[[117 133 137 131 128 147 127 133 132 152]
 [132 131 127 125 134 128 126 131 119 132]
 [124 124 129 135 114 122 127 128 123 125]
 [141 127 133 125 129 129 126 123 134 132]
 [129 122 116 125 129 126 119 118 130 130]]: 132

[[119 134 123 132 128 127 119 134 132 124 122 133 125 140 142]
 [131 129 127 129 125 129 124 127 126 127 123 126 125 127 126]
 [112 105 124 129 112 135 121 110 134 124 143 122 144 143 117]
 [135 126 142 121 129 135 140 121 123 134 133 117 133 108 109]
 [132 131 128 126 133 126 130 131 127 130 128 126 127 126 128]]: 140

[[126 128 147 129 125 129 114 124 105 128 112 153 124 118 130]
 [150 128  99 152 149 152 157 126 154 151 123 115 144 153 156]
 [129 128 108 128 133 127 140 132 155 129 149 106 131 136 126]
 [128 128 127 128 128 128 129 128 128 128 127 127 128 128 128]
 [128 128 127 128 128 128 129 129 129 128 129 126 128 128 128]]: 118

[[140 147 133 130 144 134 118]
 [137 130 145 136 133 115 114]
 [139 138 136 129 139 126 118]
 [148 148 154 141 149 116 102]
 [138 129 145 134 134 111 113]
 [139 143 133 128 141 132 119]
 [124 131 112 118 128 144 138]]: 134

[[130 112 129 130 127 133 125 136 122 125 128 126 121 128 130]
 [129 128 126 127 126 122 128 131 122 120 130 127 117 126 130]
 [126 139 126 127 127 116 130 125 127 125 129 128 121 124 128]
 [130 139 128 125 135 133 125 131 125 120 129 128 121 132 129]
 [130 128 127 127 129 127 127 131 124 122 129 128 110 132 132]
 [125 139 128 127 130 119 130 123 130 132 129 129 124 127 126]
 [125 149 127 125 135 122 129 123 131 125 129 128 138 126 122]
 [129 118 130 130 129 133 128 127 130 136 127 129 117 132 132]]: 128
---
array([129, 103, 111, 124]) | 124
array([ 98, 115, 108, 142, 154]) | 154
array([122, 115, 104, 123, 150]) | 150
array([128, 144, 107, 122, 155, 109]) | 109
array([127, 119, 101, 118, 120]) | 120
array([147, 158, 108, 139, 125]) | 125
array([113, 141, 146, 105]) | 105
---
[[117 129 147 154 158 145]
 [154 147 118 154 127 147]] >> 147

[[137 151 145 111 114]
 [138 116 119 108 122]
 [116 129 123 132 137]] >> 122

[[115 111 133 129 141 120]
 [107 109 155 119 126 131]
 [137 129 147 138 105 135]] >> 131

[[149 151 127 137 124 125 125]
 [125 139 143 115 128 156 137]
 [132 120 129 141 125 108 122]] >> 137

[[124 105 119 117]
 [114 138 117 134]] >> 134

[[140 129 127 127 124 132 125]
 [127 119 106 120 123 114 113]] >> 113

[[135 125 130 133 128 131 128]
 [145 122 118 131 125 150 153]] >> 153
---
((140, 128, 121, 110, 134), (140, 131, 114, 105, 115)) -> 110
((101, 129, 153, 156), (120, 137, 144, 138)) -> 153
((126, 104, 127, 110), (127, 120, 155, 127)) -> 127
((150, 149, 117, 124, 147, 124), (124, 131, 140, 124, 137, 131)) -> 147
((111, 147, 111, 104, 155), (129, 104, 116, 146, 143)) -> 104
((132, 129, 146, 131, 150, 138), (103, 150, 107, 135, 115, 133)) -> 150
((132, 131, 151, 133), (136, 136, 119, 135)) -> 151
((121, 117, 135, 134, 120, 115), (125, 128, 121, 132, 104, 130)) -> 120
---
Q: [116 148 147 154 138 115 147]
A: 154, 148

Q: [105 110 103 134 107 143]
A: 143, 134

Q: [147 111 143 150 143 112 145]
A: 150, 147

Q: [121 142 139 127 150]
A: 150, 142

Q: [136  98 100 139]
A: 139, 136

Q:
[[132 128 144 131 148 137]
 [144 108 130 135 121 110]
 [147 106 135 131 128 116]]
A: 148, 147
---
98	113	115	135	128 -> 115
145	99	116	105	146	133	112 -> 146
118	108	124	106	125	111 -> 106
131	130	147	131	152	141 -> 131
135	156	137	156 -> 156
130	107	131	146	135	132 -> 146
141	108	125	140	116	106 -> 140
140	127	107	156	140	136 -> 156
---
[[146 113 122 130 157 120]
 [136 113 127 129 145 118]
 [123 133 137 118 122 133]] yields 130

[137 143 103 116] yields 143

[[127 119 129 149 134 121 157]
 [127 132 128 121 126 130 116]] yields 134

[133 134 153 135 134 131] yields 135

[152 107 131 138 130] yields 131

[133 105 137 114] yields 105

[[130 132 132 131 124]
 [106 126 125 145 106]] yields 132

[[135 150 133 136 121 133]
 [136 150 132 136 120 133]] yields 136

[130 129 131 151 153 147] yields 151

[[128 150 125 130 127 149 151]
 [121 128 125 153 150 146 151]
 [118 128 152 146 150 129 126]] yields 127
---
Input: [153 124 136 143 143]
Output: 136, 153

Input: [134  99 132 132 137 129 116]
Output: 132, 137

Input: [128 129 114 118 103]
Output: 114, 129

Input:
[[126 135 133 117 132]
 [128 130 151 121 125]
 [134 138 142 122 128]]
Output: 151, 151

Input: [107 152 141 139 123 148 153]
Output: 139, 153

Input: [154 137 148  98 150]
Output: 148, 154

Input: [141 155 100 148 122]
Output: 100, 155

Input: [102 104 133 132 119 141 137]
Output: 132, 141
---
Input: [119 149  98 153 133]
Output: 119
Input: [114 156 141 129]
Output: 114
Input: [143 139 157 131 152]
Output: 143
Input: [116 115 134 133 130 101]
Output: 116
Input: [102 144 117 141]
Output: 102
Input: [115  99 106 131 146]
Output: 115
---
[[155  99 148 132]
 [150 133 119 145]] ==> 132, 150

[[136 134 145 125]
 [121 144 140 106]
 [122 133 151 111]] ==> 125, 122

[130 134 153 138 143] ==> 143, 130

[[139 135 117 103 105 123]
 [139 153 107 112 131 129]] ==> 123, 139

[128 124 123 152 115] ==> 115, 128

[[123 145 120 126 141]
 [135 149 133 144 128]] ==> 141, 135

[[117 128 127 149 117 139 120]
 [124 138 129 131 129 149 137]
 [113 139 132 142 117 129 126]] ==> 120, 113

[139 111 126 154 136 130] ==> 130, 139

[[100 131 111 134]
 [125 144 115 128]
 [135 118 125 131]] ==> 134, 135

[[128 130 117 134 115 128]
 [129 132 118 134 127 130]
 [126 124 106 138 120 137]] ==> 128, 126
---
[[118 142 141 128 129]
 [107 129 117 105 106]
 [106 135 137 121 142]] yields 137

[[140 123 117 121 123 155 131]
 [130 134 114 132 129 145 104]
 [143 141 143 132 150 134 127]] yields 143

[[144 125 126 131 130 133]
 [114 117 114 115 124 103]
 [100 128 151 153 129 137]] yields 151

[[121 128 145 153]
 [129 133 137 125]
 [124 114 126 156]] yields 126

[[123 121 130 126]
 [135 111 120 107]
 [125 134 126 133]] yields 126

[[124 114 125 137 121 134 139]
 [110 135 118 133 123 142 130]
 [102 120 113 141 119 122 153]] yields 113

[[104 132 139 130 149 132]
 [128 139 139 130 135 140]
 [124 132 139 130 128 132]] yields 139

[[146 143 137 119 105 125 102]
 [129 121 135 131 118 139 136]
 [115 122 117 133 151 123 142]] yields 117
---
[[118 142 138 123 125 120 133]
 [124 137 122 132 118 107 130]] gives 118

[[123 117 119 111 108]
 [125 106 115 118 120]
 [ 99 147 120 127 138]] gives 125

[[150 128 128 151]
 [139 144 133 144]] gives 150

[[131 129 132 129 127]
 [130 126 128 142 133]
 [131 126 128 106 128]] gives 130

[[127 119 125 111 134 126 142]
 [134 127 132 109 104 138 140]
 [121 119 136 119 126 120 124]] gives 134

[[117 103 117 133]
 [117 104 117 132]] gives 117

[[111 119 135 141 109  99]
 [119 125 133 131 126 113]] gives 111
---
[144 125 137 120 104 112 140] out 144, 140

[[139 103 122 137 141 129]
 [124 132 125 141 154 145]] out 139, 145

[141 150 145 148] out 141, 148

[ 98 139 104 126 131 124] out 98, 124

[107 140 130 109 126 136 139] out 107, 139

[ 99 111 122 135] out 99, 135

[104 144 124 128 134 130] out 104, 130

[104 100 152 154] out 104, 154
---
[110 101 112 115 105 114 102] | 105

[124 114 128 136 102] | 124

[126 127 119 125 131 127 158] | 126

[121 154 131 137 113 110 126] | 121

[116 117 109 156 136 104] | 116

[[107 111 135 131]
 [145 103 145 139]] | 111
---
array([135, 130, 151, 147]) ans = 135

array([[109, 139, 133, 102],
       [126, 120, 121, 122],
       [117, 128, 124, 118]]) ans = 117

array([141, 143, 101, 142]) ans = 141

array([[101, 129, 116, 125],
       [152, 128, 138, 103]]) ans = 152

array([[128, 110, 125, 122],
       [124,  98, 118, 141]]) ans = 124

array([130, 128, 107, 129]) ans = 130
---
[[114 110 127 116 134 125]
 [110 125 131 113 132 136]
 [117 113 123 120 101 132]] yields 110

[[109 151 128 125 136 119 134]
 [117 137 116 127 133 130 122]
 [138 132 133 129 139 125 123]] yields 151

[[140 126 107 131 140]
 [136 128 118 126 121]
 [154 126 102 118 138]] yields 126

[[135 128 130 129 130]
 [135 128 128 129 128]
 [126 136 124 150 138]] yields 128

[[149 150 127 133 130 134]
 [110 102 124 124 124 134]
 [102 103 133 117 118 136]] yields 150

[[122 111 137 137 108]
 [127 138 101 101 142]
 [120 121 119 120 120]] yields 111
---
Q: 153	119	143	154	131	144
A: 144
Q: 99	98	125	119	125
A: 125
Q: 158	131	130	133
A: 133
Q: 105	108	137	142	130
A: 130
Q: 141	120	155	143	107	157	105
A: 105
Q: 132	122	101	131	152	130
A: 130
Q: 131	139	136	154
A: 154
Q: 151	117	156	127
A: 127
Q: 150	128	109	117	116	126	132
A: 132
Q: 130	133	112	150	131	154	137
A: 137
